What can hang from each mark
z_422: z_73 z_141 z_273 z_363 z_697
z_709: z_73 z_219 z_618 z_697
z_73: z_157 z_219 z_618 z_709
z_273: z_73 z_697 z_853
z_363: z_618 z_697 z_876
z_853: z_73 z_876
z_618: z_157 z_853
z_697: z_219 z_709
z_141: z_73 z_422 z_697 z_876
z_157: z_363 z_853 z_876
z_219: z_363 z_422 z_697 z_709
z_876: z_363

Every row comes from one small tree of marks. The marks that hang from a mark follow it in brackets, in the order of their numbers. Every link used is in the known rows. Which tree was each row made from?
Known rows
z_876{z_363{z_697{z_709}}}: [  99  277  118  120  -54   51 -130  -45  121  104  274 -134 -191  151
 -237   29 -303   28  -98  -49   89  -67 -112  -53 -113   68  -64   18
  158  -74 -225  -84 -320  -46   61  -75  279  -73  -30  141  211 -102
   24   37 -302 -201 -212   -3  156 -156]
z_876{z_363{z_618 z_697{z_219}}}: [ 210 -239 -122  -19 -148  -84  122  213   51   36  196 -131   55   13
  -70  189  -86 -215 -211   80   21  -58 -134 -220 -305  -32  -29  -79
  -21  -40 -242   98 -237   78 -264    4   55   47   28   59  302 -121
   85  390 -108 -133  -87   31  190 -180]
z_853{z_73{z_157 z_219{z_363 z_709}}}: [ -37   42 -150   82 -200   63 -189  -45  268  192 -119  -85  218 -304
  186   -5 -379  450   92 -315   15 -260  197   65  214  -88    7  292
  -42 -153  141  -33 -126 -315  138   14  390  189  198   54 -251  196
 -176 -300  104  -52 -134  -49  148 -139]
z_273{z_697{z_219{z_422}} z_853{z_876}}: [-283 -392  130 -161 -124  105 -432  -54  -15  228  -33  265   21  106
 -181  137    7  -48 -178 -222 -352  224  -78  106  161 -226   77 -121
  -66 -184  199   91 -148  126 -385    2  152  -94   89  -68  257 -153
 -238  254 -128  508  365 -151  -83  -25]
z_219{z_363 z_697 z_709{z_73{z_157{z_876}}}}: [ -53   87    1  201  -79  514 -235  242  264  186  -64  138   21   10
   68 -164 -449  644 -141  172  532  -38  249  260   70  166  -22  -12
  -11 -288  183   61 -104  -15   48   14  -65  -48 -361   39   48  513
    6 -250 -103   19   82  -11    6   44]
z_363{z_618{z_853} z_876}: [  83 -194  -95  -29  329 -164  281  204 -124 -322    2   56 -130  136
  -17 -125  307 -206  -58  297  358  -76 -100 -311   67  -33  119 -223
   89  -82 -422   21  250  -84 -361    0 -441   24  162  -58  -27 -180
  169  225  263   37 -117  275  -12  -17]
z_157{z_853{z_73{z_219{z_422} z_709{z_618}}} z_876}: [-277  121  163  -31  290 -244   -3   31  -99 -209   -9  -21 -105 -122
  191 -412  334 -309    9  169 -200   96   31  -36   20 -210 -101  -66
   19  212   81   12  452   94 -170 -118 -153  207  453  -79  -37 -102
 -184 -352  279  232  201  113 -240  343]
z_709{z_219{z_363} z_697}: [ 185 -252 -143   20 -236    8 -391  -94   47   94  -24  -69   -2   92
  109  212 -192  147  -20 -172  -28 -229  -43   85  -97  132   77  125
  -41  -52  221  -36 -150  206  -83  -34  174   76 -359  347  148  230
  317  207 -176  -77   97 -214  146 -166]
z_618{z_157{z_853{z_73 z_876}}}: [-393 -177 -223  228  523 -347 -497   44  -69  180  -93    8   19  119
 -294  110  406   83  -23 -262  -11 -217   13  -71   10 -317  134    5
  131  107   23 -194  -80 -329 -130   44 -143 -132  207   -9  283 -359
 -124  -43  126  285 -222  247  187  -80]
z_141{z_422 z_697 z_876}: [-314   73   59 -148  146  185 -120  204 -378  262 -490 -202   26  253
 -337   14 -147  -81 -110 -351  157 -156  -12   30  286 -183  147  337
 -194  -32   38  117    3 -193  155   53 -287 -140  -53  -89  303   84
  148 -179   -6  342 -299  192   16  136]
z_853{z_73{z_219} z_876{z_363{z_618}}}: [  79 -122 -350 -127  315 -391   61  338  -21   23 -104 -180  111 -194
 -157  158  -37  -68   26  -57   49 -275 -145   67  -34 -526  256  105
  239  -51 -281   77  -20 -309  -74  101   22  -54  493  109   49  -87
   20  124  149  -34 -285  103  258   60]
z_141{z_422{z_73{z_618} z_273{z_697} z_363}}: [-164  348  197 -182  178  130  410 -137   42  210 -327  206  374 -202
   99   24   49  110  129   67  -89  404  116  389  151  -29  322  129
 -172   92  -61  -47  125 -235  854  286  120 -478  -43 -135 -317  -83
 -102   25 -115  211 -315 -321  162  209]
z_273{z_697{z_219 z_709{z_73 z_618}}}: [ 121   54  199  -42 -379  254 -203  274   68   -4  469  177 -361   91
  270  222   35  -38 -113  240 -205  295 -202 -173  200  235 -319  250
   66  -32  180  231  -42  338 -404 -227  173 -100  -16   -2  110   77
  -61   57 -264 -129  124   -1 -178   17]
z_697{z_219{z_363{z_876} z_422{z_273} z_709{z_73}}}: [ -32 -208  108 -144 -518  263  292  183  127  -93 -263  335 -191 -368
  348 -132 -270  419 -182  269  348  168  -86  389  273  193   72  -16
   84 -252  109  358  -46   33 -345 -169  124  -18 -165  -67  -68  250
 -265  172  -59 -369  394    8  117  475]
z_273{z_697{z_219} z_853{z_876}}: [ -71 -295  -27  -17  -78   37 -576  -78  155  194  105  124  150  198
 -221  258   52   -1 -232 -199 -233  -21  -67   18  -25 -177   52   24
 -158 -150  251   16 -208   20 -313  -13   -9 -110   95   79  277 -142
    4  165  -48  457  288  -55  -94 -152]
z_709{z_73{z_618{z_157{z_853}}} z_219{z_363} z_697}: [ 139 -337 -243  138   83 -177 -202   11  -28   81  -32  111   76   70
   90  150   49  -55  121 -167 -225 -165  137  190 -146  -59  -90  149
 -229  294  302 -185  -44  448  -74 -126  168 -136 -550   96 -144  136
   83  305 -188  -47  268 -254 -115  -88]
z_422{z_273{z_697 z_853} z_363}: [ -99  140  -18   76  267  -54   70 -407  375   -1  -14  109  368   58
   34   34   74  244   34  -11  102   95   90  420   54  236  316  -54
 -183  -75   25 -229   16 -176  372  103  233 -308  -97  111  -69 -277
    0 -137 -389  199   43 -142  -54  -41]
z_709{z_73 z_219{z_422} z_618{z_157{z_876}} z_697}: [-295 -350  104 -114  128   68 -186  336 -137  -24  -47  165 -261   53
   70 -109  158  -98   22  290 -172  279  -71   48 -225  394 -190  -87
   79  128  344   -9  313  569 -324 -126  142   13 -288  -45  183  373
  122  334  -68    4  404 -198  -87  174]
z_876{z_363{z_697{z_219{z_422{z_141 z_273} z_709}}}}: [ -70    8  323  -93 -478   95  257  128    0  222  -32  149 -293 -329
   29 -151 -122  412 -214  210  -43  181 -229  291  -86  259  132 -263
  -22  -60  139  120 -240   55  255   94  425  236 -231  -83  229   83
  -89  246 -168 -185  292 -378  124  203]
z_876{z_363{z_618{z_157 z_853}}}: [-192 -405 -227   40  588 -335  191  219  -60 -150 -106  -96   63   96
 -210    7  153 -123  117  -37  -41  -46   29 -153 -195  -22  175 -160
    0   48 -294 -394   15   50   38  169  122 -100  -60  -72  -40 -298
  315  329 -299 -169 -281  -44  254 -438]
z_709{z_73 z_219 z_697}: [ 131  -45 -155  -46 -347  -57 -318   23 -233  -15  208   20 -241   40
   42  150   40    1    1   10  101 -219 -179   87   75  186  -22  288
  171  129  286  101  -41  200 -133 -246  233   71 -306  163  196  272
   85   96 -135   41    8  -97    2   69]
z_219{z_422 z_697 z_709{z_73{z_157{z_363 z_853}}}}: [-266  235   33  160  -64  176  162    7 -344  102 -101  118 -194   -3
   16 -167  -82  325   42 -151  168  212  269  372  395   17   25  -51
  195   79  148  -21 -136  142   45 -226   85   58 -495  -78  -20  124
 -256 -278 -304 -113   41  112 -166  241]
z_709{z_73 z_219{z_363{z_876} z_422 z_697} z_618}: [  91 -300   74 -297 -186  214   89  469 -100  -77 -270  299 -408  -31
  287  130 -326   96  -87  340  215  306   17  159  224  254   73 -182
  -49 -144   69  308  192  388 -423  -55 -117   30 -332   70  172  418
 -134  190    1 -101  434 -116  -60  326]
z_697{z_219{z_422{z_73{z_618}} z_709}}: [ -71 -120  242  -72 -584  195  144   72  -88   88 -121  282 -301 -430
  245   20   44 -161  -21 -110 -204  362  -74 -121  283  -83  -76  -36
   47  110  181  320 -161   -9  123   50   35   53  286 -276 -255  319
  -64  393  -20  163 -150  -30  -86  284]
z_853{z_73{z_219{z_697} z_618 z_709}}: [ 215  336  -24  -34 -331    3   30  -20   39   88  141  143   74  -57
  113 -136 -346 -101  212 -258   39 -134  108   12   78 -146 -274  118
   24  -74  143  100 -105  -33  440  481  203  225  328 -107 -331  154
 -141 -262  325  295 -257 -146  -80   96]
z_853{z_73{z_157 z_219 z_618 z_709{z_697}} z_876}: [  60  327  -73  -63  -21   43 -277 -260   -5  196  224   54  313 -176
  -48 -243 -404   49  295 -258 -168 -365  122   96  -16 -298 -408  258
  -89    1  145  -64   73  103  314  202  391   84  428 -140 -430  296
  -87   13  671  237   38 -337  -98 -113]
z_363{z_618{z_157{z_853{z_73}}} z_697 z_876}: [ -65  -57 -158  256  496 -360   29  290  146  -65  168  139  268  302
 -197  -28  394 -238 -160  167  255  -58  203 -327 -209 -125 -108 -284
  182   39 -464   62   49 -228 -409   74 -345  170  156 -233  233 -353
 -381   86  387   90 -108  327   34  104]
z_422{z_273 z_697{z_709}}: [-114  307  184   53 -154  149  -31 -206  178  -50  202  149  -52  130
  205  -96  151  275   51  -48  367  -67 -185  287  212  225 -167   48
  193 -453 -171   73 -222 -208  318  109  180  -27   19  187   -6    9
   91 -164 -266 -202 -336   45  191   78]
z_422{z_73{z_157 z_709} z_141 z_363}: [  61  442   89 -109  150  128  -65 -446 -313 -163  -40 -122  232 -585
   -9   26    6  320  244  244  -65  -63    5  -31   78  346  287   54
  -70  490  218 -175  189 -388  741   22  195 -110  281 -209 -180  100
 -148 -328  231  156 -331 -395  -98 -284]
z_157{z_363{z_618} z_853 z_876}: [ 121 -106 -190  323  579 -282  276   47 -132 -227 -161 -345   41  151
  -61  -87  606 -226 -121  190  194  -73 -128 -106 -279 -186  239 -170
  139  133 -212  -63  222 -156 -305 -245 -763 -157   30  291  115 -350
  364  -45  -31  -99 -107  509 -106  172]
z_157{z_363{z_697} z_853{z_876}}: [  74  113 -191  205  330 -161 -119 -130 -109  177   54 -200  -54  224
 -476  124  241  -12 -135 -151   28 -164  -13   74 -177 -271  204 -127
   -6  140  -96  -89 -202 -103  -84 -134 -353 -221 -271  288  392 -415
   11  -64   57   44   86  245   79    4]
z_219{z_363{z_618{z_853}} z_697{z_709}}: [  98   40  -53   98  241  176  176  236  244 -110  235  275 -141  264
  187   57  -62  147   22   68  189  219  133  -50  132 -185   -8 -252
  181 -297 -408   13 -138  134 -161  251  -42   31 -305  -18  -97   12
  175   66 -268 -164  -53  -70   91 -149]
z_363{z_697{z_219 z_709}}: [ 128  140  154   81 -482  248 -236 -112  140  108  468   21 -202  124
   23  150  -42  -51 -196  -97  -41   52 -207 -295 -123  105 -326   80
  150  -90   43  111 -353   23 -330  -90  185   93   52   38  244  -69
  -99   82   12  -56   28  100   51 -136]
z_73{z_219{z_422 z_709}}: [-179  -23  113 -143 -569  102  150  -19 -228   98 -100   -1 -283 -137
  101 -240 -193   50   91 -299    0   78  -36  142  302  114   71   11
  318   -7  250  114 -160 -103  169   85  194  173  155  -84 -151   71
  -82 -111  -46   80 -148  141  -33  204]
z_273{z_73 z_697{z_709}}: [  38  282  161   62 -302  139 -193 -144  148   87  241  -37   22  281
  -35   54   34  -71   53   61 -127  133   19  -46  284   30  -97  147
  222 -208 -114   94  -65 -147   65  -67   11 -111   93 -163 -104  -22
 -236 -326 -512  -44 -300   83  -81   64]
z_141{z_73{z_219 z_618{z_853} z_709} z_697 z_876}: [ 124  347   -3 -161  151  -77  202  185   60 -196 -158 -106  122   31
 -212 -122  -68 -507  311 -398 -118 -317  168   30   90 -677 -232  281
 -534   90  -34  146  303  205  548  182 -207  206  -23 -281 -487  275
  168 -232  202  340   19  -19 -345   58]
z_73{z_219 z_618{z_157{z_363} z_853}}: [ 125 -208 -238  -21  320 -194  359  -84 -110  -16 -271 -201  125  -32
 -196   31  166 -211  334 -440 -409  -85   39  -72 -256  -69   -3   59
 -271  157  160 -471  -17  152  262  252  200 -173 -112   90 -499 -282
  242  111   94 -114  -17 -136   46 -348]
z_697{z_709{z_219 z_618{z_853}}}: [ -28  -66  152   15   49 -122  -38  -22  108 -243  280   15 -575   76
  296  115  302 -161   42  111 -242  188 -241 -303   22   97 -130   16
   -6  104   10 -164  192  281 -244 -243   34  159   21  180  -33   27
  434  114  -82 -162  234   77 -139 -200]
z_853{z_73{z_618{z_157{z_363}} z_709{z_219{z_422}}}}: [ -28 -221   75   56  -76 -287  225 -241  -19  -80 -300   44   14 -335
    7   31 -214 -244  405 -336 -560  170 -130 -108 -127   -7 -184   78
  114  191  182  -97   71  147  260  169  446  123  190  -13 -340  -88
 -108   67   31 -161  -55 -183   79  -67]
z_422{z_141{z_697} z_363}: [ 227  134   10  -73  157  116   89  -24 -266   90 -130 -197  -39 -150
 -139  187  -24  219   38   57  153 -208 -190 -148  200  280  260   91
 -158  190  127   15   25 -257  362  256 -150 -174 -182  125  251   39
  129 -263  -76  267 -343  -13 -191    0]
z_273{z_697{z_219{z_363{z_618} z_422{z_73} z_709}}}: [  -1 -294  139  -67 -468  255  111  388  263   48   33  383  160 -164
  298  221  -75   68 -147   60 -214  561  211   69  269 -152  107 -187
  208 -129  -60  487 -263   75  -94  173   58  151  -97 -276  -69  230
 -241  282 -350  -87   -9 -192   82  164]
z_422{z_73{z_157 z_219 z_618} z_141}: [ 213  165   -3 -226  -65   90   33  -83 -437  139 -167 -180   63 -460
   67   33  247   82  198  -34 -151 -142  -49  -60  105    1  154   77
 -328  277  261  -61  213 -392  586   22   49  -51  378 -214 -455  120
 -159  -38  526  412 -185 -415 -188 -100]
z_363{z_618{z_157 z_853} z_697{z_709{z_219}} z_876}: [  88 -121   73   89  161 -127  192  168  383 -318  421  181   27  382
  -33   54  174 -271  -67  186  -11  218   18 -345 -422   55 -313 -314
  302  -25 -334  -92   -1  208 -442   28  -33  354  -85 -152  -30  -76
    1  295  353 -311  356  131  -46 -235]

Which tree is each row?
[-361  236  136 -249  167  109  255 -272 -128   95 -377  122  300 -153
   75  -95   -3  274  139   -3  193    2  -78  421  175  235  229  211
  -24 -195  -99 -106  -33 -220  620  273  221 -314 -124  180   89  -50
   62 -175 -239   -7 -455  -76  365  104]	z_141{z_422{z_273 z_363 z_697}}
[ 256  -78 -208  181  411 -334  393   39 -286 -328 -197 -272   36  150
  -52  -20  408 -264  -93  166  289 -132  -64 -138  -84  -73  218 -146
  182  134 -327   19  182 -164 -402 -263 -747  -85   92  195   31 -353
  207   67  153 -250 -121  542 -148  215]	z_157{z_363{z_618 z_876} z_853}
[ 296 -183  -31  -52 -266   77  147  224   52  -87  231   34   58  130
   10   68   54 -268 -295  267  286  -22 -126 -395 -247  106 -177 -191
   83 -134 -259  312  -64  -25 -584    8 -357  151  182  -69  258  -66
  -84  363  457  -13   86  274   -6   50]	z_363{z_618 z_697{z_219} z_876}
[ 153  -59 -128   39   94 -140  198  185    7   53  152 -143  -14   98
 -215   30 -153 -143  -74  108  221  -97  -49 -111 -163   13  122 -162
   63  -47 -423   54 -131  -89   40   59  -15  -63  -18   47  229 -202
   66  231 -190  -62 -308   48  195 -118]	z_876{z_363{z_618 z_697}}
[-164   -9   37  -92  317  -70 -113  -66  -73 -149  201   91 -367   -9
 -125 -186   31  -56  115  177 -104  -22  -70 -156   56    0   -2 -117
 -156  114  -34 -128  249  195   81   75 -161  -99  124  -30   12 -105
  343   19  170  142  138  -34  -37 -205]	z_73{z_709{z_618{z_853{z_876}}}}
[-425  161   10 -234  -82  -45  245 -271 -252  165 -433 -126   82  -83
    3 -210  177   52   91  110   45   51  -15  212  232   50  267  227
  -45 -145 -115   -2  306 -466  365 -127  -68 -256   49 -221 -109 -195
 -173 -304 -298   75 -290   22  279  365]	z_141{z_422{z_273{z_73}}}
[ -43  -99 -118  279   55 -357 -411 -205  427    8  208   64  340   97
  -72  158  -62    6    5 -233 -296 -138  267  -49 -331 -121 -129    1
  -64  211  113 -168 -175   40   31   51  317  318 -227   21  175 -228
 -343 -269   15  -31  222 -167  162 -299]	z_618{z_157{z_853{z_73{z_709{z_219{z_363{z_697}}}}}}}
[ -75  117 -236  164  285 -196   23 -483 -278   -3 -275 -496  240  -15
 -112   23  409  -84  126  -92 -130 -197  151   -4  113 -117  154  168
 -214  163  -71 -299  207 -256    6 -477 -253 -204   -8   14 -149 -247
 -119 -398 -293 -137 -162  243  -84  -59]	z_273{z_73{z_157{z_363 z_853}}}
[ -66   48  -51 -245  177 -110  -16  -49  -87 -172  204  -27 -200  -35
  -69 -183   12 -133  164   28 -230  -76    5  -29  -22  -92  -32  -25
 -158  166  122 -161  222  207  129  120  -29   20  201  -28 -162  -73
  259 -110  360  106  277  -90  -92 -188]	z_73{z_219 z_709{z_618{z_853{z_876}}}}
[ 259  183 -182   25  200 -241  426 -321 -261 -440  -27 -436  507   33
   75 -264   43 -231  123  -18   67 -239  198   25 -227  -61  -80    9
   88  256  -76 -175  281  -67 -126 -283 -356  190  294    3 -417 -244
    5 -295  585 -365  152  305 -315  -53]	z_73{z_157{z_363{z_618 z_876} z_853} z_219 z_709}
[ 195 -308   94   -3 -327  213  -26  256  239  -71 -162   62 -223 -150
  301   39 -298  146 -254  250   75   30  -36 -235  -38  358  -82  -22
 -178 -115  150  208   -8  186 -450  -71 -343   70  118  150   56  357
  384  314  140 -325  278  213 -111  113]	z_697{z_219{z_363{z_876} z_709{z_618}}}
[  47   27    8   39 -207  265 -301 -316  368  -25 -124 -181  473   60
  165  -74 -368  179   20  153   37  -55  294  151 -272   52 -138  -22
 -194 -214  199 -111  177   42  155   -9 -116  187 -105  -37 -141  492
  -24 -458  -25  -76  310 -169  -52 -165]	z_273{z_73{z_157{z_876} z_709{z_219{z_363 z_697}}}}
[  82   67   59   14 -551   36 -245 -196  -31  -58  193   -2 -103  199
  125   27 -298   34   26 -178  143  -59  -18   44  -87  247 -114   -9
  201   -4  344    7 -180   88  265  203   41  349  -76  105  122  175
  195 -220   45   84  -43   -5  -41 -133]	z_73{z_709{z_219{z_697}}}
[  55   66  349 -114   21  364  148  179  173   10   45  233 -365   71
   72 -121 -386   12  -96  320   55  372   23 -149  104  251 -162 -315
    1 -238 -363  245  100  217 -415  -60  -44  -92  -33  -34   87   50
 -225  215   62 -219  306  -47  -33  184]	z_219{z_363{z_697{z_709{z_618}} z_876} z_422}
[  65    4   35  140  222   22 -205  126  146  137  -20 -241   -6  158
 -384  -93 -111   -5 -263  146  275 -209  -99  -36 -397   38  103 -128
  -89 -109 -142 -122 -102  -70    9    2 -100 -139  -59  251  403  -55
  162   52  -99   77  -92   49  195  -91]	z_157{z_876{z_363{z_697}}}
[  90  342  -16  215  -62   57  -41 -488  105   22  245 -328  280   74
  -26  168  313 -172  -80  -47 -399   48  134 -160 -167 -199 -317  168
 -137  102  -84 -164  -93   25 -377 -556   27   21  -90  -68  -50 -133
 -347 -279 -183 -400  253  158 -145 -104]	z_273{z_73{z_157{z_363{z_697{z_219 z_709}} z_853}}}
